Below is a small trained network, with its code and all its weights. Each question gives an input and a target symbol and asks what happens when units are switched off, that is, made to give their printed mean instead of their output.

import numpy as np


def w(rows, s, z=0):
    codes = np.array(rows[::2]) - 128.0
    scale = np.full(codes.shape[1], s)
    scale[-1] = z or s
    return codes * scale


def norm(h):
    return h / np.sqrt((h * h).mean(-1, keepdims=True) + 1e-5)


def f(y):
    return y / 2 * (1 + np.tanh(0.7978845608 * (y + 0.044715 * y**3)))


def softmax(a):
    e = np.exp(a - a.max(-1, keepdims=True))
    return e / e.sum(-1, keepdims=True)


def log_softmax(a):
    a = a - a.max(-1, keepdims=True)
    return a - np.log(np.exp(a).sum(-1, keepdims=True))


def net(x, mask):
    ids = ['αβγδεζηθλξπτφψ'.index(c) for c in x.split()]
    T = len(ids)
    res = E[ids] + P[:T]
    u = 0
    for l in range(3):
        q, k, v = (norm(res) @ M[l].T for M in (Q, K, V))
        z = softmax(np.where(np.tri(T) > 0, q @ k.T / 2**0.5, -1e9)) @ v
        res = res + np.where(mask[u], z, O[l][:, -1]) @ O[l][:, :-1]
        u += 1
        y = f(norm(res) @ A[l][:, :-1].T + A[l][:, -1])
        res = res + np.where(mask[u : u + 8], y, B[l][:, -1]) @ B[l][:, :-1]
        u += 8
    return log_softmax(norm(res)[-1] @ U[:, :-1].T + U[:, -1])


Q, K, V, O, A, B = {}, {}, {}, {}, {}, {}
E = w([
[187,75,134],'α',
[114,154,142],'β',
[147,123,96],'γ',
[191,45,125],'δ',
[36,164,75],'ε',
[118,85,149],'ζ',
[55,200,225],'η',
[100,132,94],'θ',
[138,151,103],'λ',
[176,77,193],'ξ',
[150,102,2],'π',
[148,108,78],'τ',
[171,132,200],'φ',
[146,100,184],'ψ',
],0.019)
P = w([
[27,4,151],'0',
[97,70,157],'1',
[21,33,174],'2',
[60,88,169],'3',
[80,112,162],'4',
[95,118,162],'5',
[193,194,135],'6',
[126,166,153],'7',
[202,218,139],'8',
[144,177,147],'9',
[97,157,162],'10',
[127,165,151],'11',
],0.003)
Q[0] = w([
[254,101,235],'L0H1',
[84,125,173],'L0H1',
],0.0078)
K[0] = w([
[210,99,254],'L0H1',
[25,103,125],'L0H1',
],0.0089)
V[0] = w([
[3,127,33],'L0H1',
[179,80,202],'L0H1',
],0.0025)
O[0] = w([
[253,214,101,255],'L0H1',
[36,83,140,89],'L0H1',
],0.0056,0.00057)
A[0] = w([
[148,176,255,253],'L0N1',
[155,149,125,115],'L0N2',
[130,144,218,52],'L0N3',
[63,218,13,139],'L0N4',
[160,60,254,205],'L0N5',
[216,92,168,196],'L0N6',
[90,68,201,70],'L0N7',
[143,154,130,101],'L0N8',
],0.0085,0.0029)
B[0] = w([
[70,63,116,181],'L0N1',
[79,125,109,134],'L0N2',
[151,162,215,136],'L0N3',
[144,25,99,253],'L0N4',
[2,92,27,214],'L0N5',
[42,28,134,192],'L0N6',
[180,120,72,155],'L0N7',
[18,209,88,123],'L0N8',
],0.0057,0.0053)
Q[1] = w([
[198,32,2],'L1H1',
[100,122,133],'L1H1',
],0.0077)
K[1] = w([
[151,40,116],'L1H1',
[79,183,1],'L1H1',
],0.0082)
V[1] = w([
[96,48,56],'L1H1',
[96,2,70],'L1H1',
],0.0074)
O[1] = w([
[250,1,231,223],'L1H1',
[136,238,69,246],'L1H1',
],0.0048,0.011)
A[1] = w([
[133,131,35,74],'L1N1',
[105,102,80,75],'L1N2',
[244,103,78,229],'L1N3',
[141,159,73,4],'L1N4',
[164,134,167,145],'L1N5',
[103,81,95,87],'L1N6',
[89,129,190,104],'L1N7',
[246,159,138,207],'L1N8',
],0.011,0.0027)
B[1] = w([
[126,189,208,165],'L1N1',
[172,147,132,144],'L1N2',
[69,63,114,252],'L1N3',
[252,217,135,131],'L1N4',
[40,183,110,130],'L1N5',
[199,253,96,150],'L1N6',
[148,86,89,128],'L1N7',
[3,27,166,195],'L1N8',
],0.0064,0.013)
Q[2] = w([
[160,120,113],'L2H1',
[4,89,210],'L2H1',
],0.015)
K[2] = w([
[112,113,107],'L2H1',
[130,253,213],'L2H1',
],0.013)
V[2] = w([
[11,210,179],'L2H1',
[177,26,253],'L2H1',
],0.0063)
O[2] = w([
[25,160,187,7],'L2H1',
[2,78,12,127],'L2H1',
],0.0079,0.0019)
A[2] = w([
[106,89,46,159],'L2N1',
[181,207,105,131],'L2N2',
[235,223,71,254],'L2N3',
[146,150,223,112],'L2N4',
[37,65,126,189],'L2N5',
[81,89,185,121],'L2N6',
[255,71,87,137],'L2N7',
[115,55,158,90],'L2N8',
],0.0097,0.0069)
B[2] = w([
[197,187,155,212],'L2N1',
[78,55,5,125],'L2N2',
[2,200,44,160],'L2N3',
[190,102,140,129],'L2N4',
[184,236,162,254],'L2N5',
[121,181,110,165],'L2N6',
[111,197,173,185],'L2N7',
[137,92,73,169],'L2N8',
],0.0077,0.01)
U = w([
[167,34,88,121],'α',
[76,182,77,121],'β',
[60,17,132,199],'γ',
[167,177,115,125],'δ',
[168,144,37,68],'ε',
[165,78,118,94],'ζ',
[209,125,124,108],'η',
[74,101,121,175],'θ',
[60,171,211,217],'λ',
[160,205,137,65],'ξ',
[177,82,118,83],'π',
[179,83,246,223],'τ',
[132,244,194,53],'φ',
[113,89,85,3],'ψ',
],0.014,0.0047)

Each question gives the input, a string of symbols that net reads in full, and the target symbol t.
The units are the heads (2 rows each of Q, K, V and O) and the neurons (one row each of A and B). Each row of codes is followed by its name. A weight is (code - 128) times the scale printed after its matrix; where a second scale follows, it is the last column's (O, A, B and U).
mask holds one flag per unit, layer by layer, with each layer's heads first. A switched-off unit (its flag False) gives its mean, the last column of its rows in O or B, instead of its output. The means were averaged over made-up inputs and are rounded, as every weight is.
A unit's drop is (log p(t) with every unit on - log p(t) with that unit switched off) / (log p(t) with every unit on - log p(t) with every unit switched off).
The circuit of an input: a set's keep is (log p(t) with only the set's units on - log p(t) with every unit switched off) / (log p(t) with every unit on - log p(t) with every unit switched off). Starting from the 12 units with the biggest drops (on a tie, the unit counted first), units are removed one at a time, each time the one whose removal leaves the highest keep (on an exact tie, the one counted first), for as long as the keep stays at least 0.8.
circuit, biggest first: the units of the circuit, biggest drop first
top k neurons: the k neurons with the biggest drops, biggest first
k most important neurons of layer l: the k neurons of layer l with the biggest drops, biggest first
drop when u is switched off: that unit's drop, to one decimal
input η δ γ γ τ η ξ λ, target λ: most important neuron of layer 0 => [L0N5]
input γ γ δ π π β γ, target γ: 2 most important neurons of layer 0 => [L0N5; L0N1]
input φ φ δ ξ φ, target φ: circuit, biggest first => [L1N8; L0N5]
input ξ γ τ γ γ τ τ φ τ, target α: 3 most important neurons of layer 2 => [L2N3; L2N7; L2N5]
input γ θ φ ξ η τ θ, target λ: circuit, biggest first => [L0N5; L2H1]
input τ φ β ε π π ψ η ψ φ φ, target λ: top 2 neurons => [L0N4; L0N3]
input η ξ τ ζ τ τ φ λ φ γ, target λ: circuit, biggest first => [L2H1; L0N5; L1N8]
input τ η γ γ π λ π τ, target λ: circuit, biggest first => [L2H1; L1N8; L0N5]
input λ γ τ γ γ, target γ: circuit, biggest first => [L0N5; L1N8; L1N3]
input γ φ π π θ β ζ ε γ τ θ, target τ: top 4 neurons => [L0N5; L1N1; L1N7; L0N6]
input β ε γ γ λ θ, target τ: 3 most important neurons of layer 1 => [L1N1; L1N8; L1N3]
input γ γ φ, target φ: 2 most important neurons of layer 0 => [L0N4; L0N5]
input γ α η τ δ φ γ π τ, target λ: 2 most important neurons of layer 1 => [L1N8; L1N3]
input γ γ γ γ τ η ξ, target λ: 2 most important neurons of layer 1 => [L1N3; L1N8]
input π α γ θ ε π γ τ ξ π δ λ, target τ: top neuron => [L0N4]
input α τ η π τ φ γ π π λ γ, target λ: top 2 neurons => [L2N5; L0N5]
input γ π λ β η φ π φ θ, target λ: top 4 neurons => [L0N5; L1N8; L1N3; L0N6]
input α γ γ γ π π φ τ, target α: 2 most important neurons of layer 2 => [L2N3; L2N5]
input τ τ π γ ε τ γ β γ θ γ τ, target τ: drop when L1N1 is switched off => 0.6
input ψ τ ζ π λ γ η φ, target λ: drop when L0N6 is switched off => 0.1
